Below are the code and all the weights of a small trained network. Each question names an input and a class and asks about switching units off, where a switched-off unit gives its printed mean instead of its output.

import numpy as np


def w(rows, s, z=0):
    codes = np.array(rows[::2]) - 128.0
    scale = np.full(codes.shape[1], s)
    scale[-1] = z or s
    return codes * scale


def norm(h):
    return h / np.sqrt((h * h).mean(-1, keepdims=True) + 1e-5)


def f(y):
    return y / 2 * (1 + np.tanh(0.7978845608 * (y + 0.044715 * y**3)))


def log_softmax(a):
    a = a - a.max(-1, keepdims=True)
    return a - np.log(np.exp(a).sum(-1, keepdims=True))


def net(x, mask):
    res = np.array(x, float).reshape(1, 7) / 4 @ E
    u = 0
    for l in range(4):
        y = f(norm(res) @ A[l][:, :-1].T + A[l][:, -1])
        res = res + np.where(mask[u : u + 6], y, B[l][:, -1]) @ B[l][:, :-1]
        u += 6
    return log_softmax(norm(res)[-1] @ U[:, :-1].T + U[:, -1])


A, B = {}, {}
E = w([
[140,138,231,80,85,108,100,203,32,76,155],'x0',
[106,131,160,119,132,141,85,32,134,191,116],'x1',
[86,147,125,37,141,56,98,155,190,118,90],'x2',
[44,126,91,112,80,104,94,93,109,145,105],'x3',
[77,14,157,79,69,150,87,105,133,122,147],'x4',
[91,104,96,127,130,62,160,192,114,96,132],'x5',
[124,93,99,146,159,208,221,195,128,251,179],'x6',
],0.0034)
A[0] = w([
[126,86,118,109,155,163,201,246,128,165,171,58],'0.n1',
[75,44,140,100,25,181,75,125,97,103,177,3],'0.n2',
[60,80,2,150,128,167,194,148,171,225,134,102],'0.n3',
[95,102,38,143,172,120,157,99,224,188,115,9],'0.n4',
[198,137,183,118,180,234,124,90,159,206,132,109],'0.n5',
[180,175,190,100,165,156,98,119,125,142,115,89],'0.n6',
],0.0041)
B[0] = w([
[178,137,222,106,107,148,91,183,69,47,150,178],'0.n1',
[107,173,86,142,217,76,112,121,175,168,92,157],'0.n2',
[87,47,114,153,57,169,253,111,114,132,147,252],'0.n3',
[84,120,47,170,141,118,162,58,129,142,98,174],'0.n4',
[139,107,145,159,105,101,206,136,174,168,177,211],'0.n5',
[113,123,98,157,121,112,168,98,175,151,132,142],'0.n6',
],0.0044,0.0031)
A[1] = w([
[165,92,135,176,157,171,121,95,85,131,161,141],'1.n1',
[120,24,159,66,119,81,94,145,112,85,146,30],'1.n2',
[116,139,131,118,123,90,89,110,123,105,105,51],'1.n3',
[108,91,130,131,86,158,19,94,110,103,134,28],'1.n4',
[73,118,113,3,167,77,56,151,198,140,93,72],'1.n5',
[80,105,93,123,98,83,145,155,96,78,94,2],'1.n6',
],0.0057,0.002)
B[1] = w([
[80,99,136,59,121,91,131,140,188,116,113,178],'1.n1',
[84,119,171,171,78,109,177,131,157,169,144,191],'1.n2',
[122,116,139,119,137,148,154,169,115,113,127,150],'1.n3',
[113,180,142,27,117,129,165,114,74,104,57,169],'1.n4',
[2,101,166,91,87,54,105,96,194,109,66,252],'1.n5',
[144,120,152,155,109,151,172,116,158,170,157,159],'1.n6',
],0.0056,0.0036)
A[2] = w([
[189,162,84,180,174,132,162,122,177,93,128,150],'2.n1',
[186,128,168,64,122,185,63,119,81,78,116,5],'2.n2',
[134,115,127,122,144,156,3,23,174,170,101,37],'2.n3',
[126,131,128,133,128,129,130,130,123,132,124,112],'2.n4',
[36,148,163,96,87,151,134,122,38,239,146,50],'2.n5',
[125,117,121,146,114,113,10,84,129,91,116,111],'2.n6',
],0.0047,0.0018)
B[2] = w([
[113,159,167,90,121,41,61,116,151,176,142,202],'2.n1',
[72,117,55,123,133,162,158,68,118,146,50,134],'2.n2',
[134,66,205,154,92,118,162,254,122,111,198,191],'2.n3',
[139,125,125,125,129,133,127,127,140,123,130,121],'2.n4',
[178,153,206,129,144,42,76,159,230,51,135,251],'2.n5',
[101,109,177,50,116,124,135,154,101,106,109,166],'2.n6',
],0.0046,0.0019)
A[3] = w([
[179,187,122,107,202,115,40,190,74,79,121,40],'3.n1',
[148,62,178,119,125,217,150,149,118,172,171,66],'3.n2',
[110,68,153,114,140,189,91,69,184,208,153,3],'3.n3',
[159,123,185,83,133,120,77,149,103,114,158,81],'3.n4',
[174,112,165,170,124,154,74,55,99,110,138,129],'3.n5',
[86,103,1,142,170,182,162,60,140,182,110,27],'3.n6',
],0.0052,0.0029)
B[3] = w([
[57,98,25,170,166,110,3,211,75,97,95,151],'3.n1',
[76,62,167,145,68,84,129,217,93,45,173,225],'3.n2',
[169,127,68,227,168,145,144,225,15,85,181,171],'3.n3',
[51,82,3,204,133,138,188,128,165,129,81,173],'3.n4',
[77,93,197,32,75,119,225,132,178,131,113,120],'3.n5',
[36,103,47,122,160,123,104,41,151,166,62,250],'3.n6',
],0.0038,0.0023)
U = w([
[64,133,174,71,101,72,91,107,160,91,71,172],'0',
[206,196,133,154,178,106,114,79,177,191,160,103],'1',
[159,128,74,135,121,189,81,127,87,112,126,2],'2',
[159,144,119,68,120,214,135,44,69,106,73,64],'3',
[174,183,77,147,187,112,36,181,82,98,119,120],'4',
[149,69,170,151,99,167,176,184,119,125,204,167],'5',
[76,87,7,167,145,154,163,60,156,186,119,134],'6',
],0.011,0.0065)

Each question gives the input, the list of numbers given to net, and the class t.
The units are the neurons (one row each of A and B). Each row of codes is followed by its name. A weight is (code - 128) times the scale printed after its matrix; where a second scale follows, it is the last column's (A, B and U).
mask holds one flag per neuron, layer by layer. A switched-off neuron (its flag False) gives its mean, the last column of its row in B, instead of its output. The means were averaged over made-up inputs and are rounded, as every weight is.
A unit's drop is (log p(t) with every unit on - log p(t) with that unit switched off) / (log p(t) with every unit on - log p(t) with every unit switched off).
The circuit of an input: a set's keep is (log p(t) with only the set's units on - log p(t) with every unit switched off) / (log p(t) with every unit on - log p(t) with every unit switched off). Starting from the 12 units with the biggest drops (on a tie, the unit counted first), units are removed one at a time, each time the one whose removal leaves the highest keep (on an exact tie, the one counted first), for as long as the keep stays at least 0.8.
units of the circuit, in order: the units of the circuit, biggest drop first
k most important neurons: the k neurons with the biggest drops, biggest first
k most important neurons of layer l: the k neurons of layer l with the biggest drops, biggest first
drop of u: that unit's drop, to one decimal
input [6,-3,-3,5,-5,2,3], class 4: 2 most important neurons => (0.n3, 3.n1)
input [7,5,-8,1,2,-3,0], class 0: most important neuron => (2.n5)
input [8,-2,-4,6,-7,-1,8], class 4: units of the circuit, in order => (1.n2, 0.n3, 2.n5, 1.n6)
input [-6,6,-3,3,7,-3,-1], class 5: units of the circuit, in order => (2.n3, 3.n3)
input [7,7,-4,-4,3,-4,-7], class 3: 2 most important neurons => (1.n5, 1.n4)
input [7,1,1,3,-7,-5,-5], class 4: units of the circuit, in order => (3.n1, 1.n5)
input [-4,7,1,1,7,-5,3], class 5: units of the circuit, in order => (2.n3, 3.n3)
input [-1,6,-8,-1,-1,6,2], class 5: 2 most important neurons of layer 2 => (2.n2, 2.n5)
input [-4,-4,-3,3,0,3,8], class 5: 2 most important neurons => (0.n1, 3.n2)
input [-2,1,-7,-1,8,-7,-3], class 5: 2 most important neurons => (2.n3, 1.n5)
input [2,5,-4,-4,-8,7,-1], class 4: 2 most important neurons => (3.n1, 0.n3)
input [-1,-8,-3,-8,-1,-7,-5], class 1: units of the circuit, in order => (3.n2, 2.n3)
input [-1,4,1,4,6,3,7], class 5: 4 most important neurons => (2.n5, 0.n1, 3.n2, 1.n5)
input [-5,-1,-8,-2,2,4,-8], class 3: 2 most important neurons => (1.n4, 1.n5)
input [4,-5,-8,7,1,-2,-6], class 3: 2 most important neurons => (1.n5, 2.n2)
input [6,-5,1,5,-5,-1,6], class 4: 3 most important neurons => (3.n1, 0.n3, 0.n5)
input [4,-2,-1,-5,-5,-1,-3], class 4: most important neuron => (3.n1)
input [-1,-6,2,7,-7,2,-2], class 4: 3 most important neurons => (1.n2, 1.n1, 0.n3)
input [5,7,-7,3,-3,-2,-7], class 3: 2 most important neurons of layer 1 => (1.n5, 1.n4)
input [-2,7,-6,2,4,2,1], class 5: 2 most important neurons => (2.n3, 2.n5)
input [-3,-1,-4,1,2,7,8], class 5: units of the circuit, in order => (0.n1)
input [3,5,-1,-4,0,-1,-8], class 3: 3 most important neurons of layer 2 => (2.n2, 2.n5, 2.n1)
input [-5,-7,-3,-2,-8,4,-6], class 4: drop of 3.n1 => 0.3
input [0,-8,2,-8,-7,-4,-7], class 4: drop of 3.n1 => 0.3
input [7,-2,-3,7,-1,0,4], class 4: drop of 1.n5 => 0.3
